Here is a tiny trained network, its code and every weight. The questions are about switching its units off for an input and a target symbol, where a switched-off unit gives its printed mean instead of its output.

import numpy as np


def w(rows, s, z=0):
    codes = np.array(rows[::2]) - 128.0
    scale = np.full(codes.shape[1], s)
    scale[-1] = z or s
    return codes * scale


def norm(h):
    return h / np.sqrt((h * h).mean(-1, keepdims=True) + 1e-5)


def f(y):
    return y / 2 * (1 + np.tanh(0.7978845608 * (y + 0.044715 * y**3)))


def softmax(a):
    e = np.exp(a - a.max(-1, keepdims=True))
    return e / e.sum(-1, keepdims=True)


def log_softmax(a):
    a = a - a.max(-1, keepdims=True)
    return a - np.log(np.exp(a).sum(-1, keepdims=True))


def net(x, mask):
    ids = ['Φγδεζτ'.index(c) for c in x.split()]
    T = len(ids)
    res = E[ids] + P[:T]
    r = norm(res)
    for j in range(2):
        rows = slice(2 * j, 2 * j + 2)
        q, k, v = (r @ M[0][rows].T for M in (Q, K, V))
        z = softmax(np.where(np.tri(T) > 0, q @ k.T / 2**0.5, -1e9)) @ v
        o = O[0][rows]
        res = res + np.where(mask[j], z, o[:, -1]) @ o[:, :-1]
    y = f(norm(res) @ A[0][:, :-1].T + A[0][:, -1])
    res = res + np.where(mask[2:6], y, B[0][:, -1]) @ B[0][:, :-1]
    return log_softmax(norm(res)[-1] @ U[:, :-1].T + U[:, -1])


Q, K, V, O, A, B = {}, {}, {}, {}, {}, {}
E = w([
[211,114,81,116,19,144,113,84,202],'Φ',
[169,68,163,123,131,94,53,158,148],'γ',
[84,154,137,183,100,111,122,161,168],'δ',
[189,188,109,174,199,102,129,103,129],'ε',
[83,91,103,142,149,146,105,122,152],'ζ',
[141,111,194,182,135,158,253,108,168],'τ',
],0.018)
P = w([
[43,200,115,1,105,150,142,84,24],'0',
[145,203,94,172,159,144,35,82,110],'1',
[113,150,60,115,110,141,156,129,72],'2',
[108,128,102,127,96,54,141,89,133],'3',
[115,154,107,197,88,130,91,101,110],'4',
[136,136,66,110,90,161,139,165,137],'5',
[124,105,78,182,96,131,108,145,143],'6',
[119,101,95,198,93,169,89,161,169],'7',
[151,46,89,221,89,187,140,198,150],'8',
[145,105,20,199,134,118,140,176,115],'9',
],0.0076)
Q[0] = w([
[81,157,134,95,132,185,126,174,85],'H1',
[1,78,94,143,77,159,114,190,161],'H1',
[147,145,172,73,160,130,78,159,97],'H2',
[231,133,155,117,166,101,162,87,132],'H2',
],0.01)
K[0] = w([
[94,202,109,75,187,67,116,126,72],'H1',
[82,199,160,7,109,116,139,86,3],'H1',
[152,161,89,185,162,103,86,172,143],'H2',
[173,36,117,232,102,141,129,166,223],'H2',
],0.0081)
V[0] = w([
[3,240,109,144,160,132,130,146,162],'H1',
[184,236,115,132,236,114,75,17,108],'H1',
[174,199,118,176,49,83,132,146,170],'H2',
[125,126,122,138,91,201,187,56,105],'H2',
],0.0073)
O[0] = w([
[116,185,140,112,121,127,179,83,60,191],'H1',
[201,71,75,208,201,2,140,86,84,222],'H1',
[60,164,95,145,90,110,99,209,46,254],'H2',
[221,105,132,88,97,117,89,103,107,211],'H2',
],0.0082,0.0037)
A[0] = w([
[177,102,245,133,149,185,254,19,158,9],'N1',
[141,100,128,125,167,95,136,171,145,97],'N2',
[87,59,193,106,141,51,12,245,71,6],'N3',
[204,108,122,100,31,149,129,75,164,222],'N4',
],0.0085,0.0015)
B[0] = w([
[199,171,205,143,198,188,153,138,118,234],'N1',
[88,144,126,89,125,117,142,101,117,148],'N2',
[126,95,156,36,185,139,128,253,97,211],'N3',
[176,144,78,122,74,154,115,132,150,253],'N4',
],0.013,0.0054)
U = w([
[103,112,207,80,176,91,42,229,54,155],'Φ',
[23,121,175,184,177,119,134,121,233,46],'γ',
[12,182,194,128,91,125,144,90,35,247],'δ',
[145,122,116,184,183,3,169,108,48,179],'ε',
[178,148,246,154,179,175,210,116,121,135],'ζ',
[183,134,115,91,37,106,66,116,148,76],'τ',
],0.0049,0.0011)

Each question gives the input, a string of symbols that net reads in full, and the target symbol t.
The units are the heads (2 rows each of Q, K, V and O) and the neurons (one row each of A and B). Each row of codes is followed by its name. A weight is (code - 128) times the scale printed after its matrix; where a second scale follows, it is the last column's (O, A, B and U).
mask holds one flag per unit, heads first, then neurons. A switched-off unit (its flag False) gives its mean, the last column of its rows in O or B, instead of its output. The means were averaged over made-up inputs and are rounded, as every weight is.
A unit's drop is (log p(t) with every unit on - log p(t) with that unit switched off) / (log p(t) with every unit on - log p(t) with every unit switched off).
The circuit of an input: a set's keep is (log p(t) with only the set's units on - log p(t) with every unit switched off) / (log p(t) with every unit on - log p(t) with every unit switched off). Starting from all 6 units, units are removed one at a time, each time the one whose removal leaves the highest keep (on an exact tie, the one counted first), for as long as the keep stays at least 0.8.
circuit, biggest first: the units of the circuit, biggest drop first
k most important neurons: the k neurons with the biggest drops, biggest first
which heads matter: for each layer, one digit per head in row order, 1 if its drop is at least 0.15 and else 0, layers parted by /
drop of u: that unit's drop, to one decimal
input ζ ζ γ Φ ε δ ε τ γ δ, target ζ: circuit, biggest first -> (H2; H1)
input δ δ δ ε δ ε, target δ: circuit, biggest first -> (H1; H2)
input Φ γ ζ δ, target Φ: which heads matter -> 00
input τ ζ γ γ ε ζ, target τ: which heads matter -> 01
input ε ζ ζ τ Φ ε ζ, target ε: which heads matter -> 10
input ζ γ ε ε ζ, target ζ: which heads matter -> 01
input Φ ζ ζ τ Φ τ ζ ε, target τ: which heads matter -> 11
input δ τ τ δ δ γ ε γ ε, target γ: which heads matter -> 11
input δ ζ ζ ζ τ ε ε Φ Φ ε, target Φ: 2 most important neurons -> (N4; N1)
input ζ γ ζ δ ζ τ ζ ε ε ζ, target ζ: drop of H2 -> 1.4
input ε δ γ δ, target ε: drop of H2 -> 0.0
input δ ε δ δ ε τ τ ε, target τ: drop of N1 -> 0.5
input γ δ ε Φ ε Φ ζ, target γ: drop of N1 -> 0.0
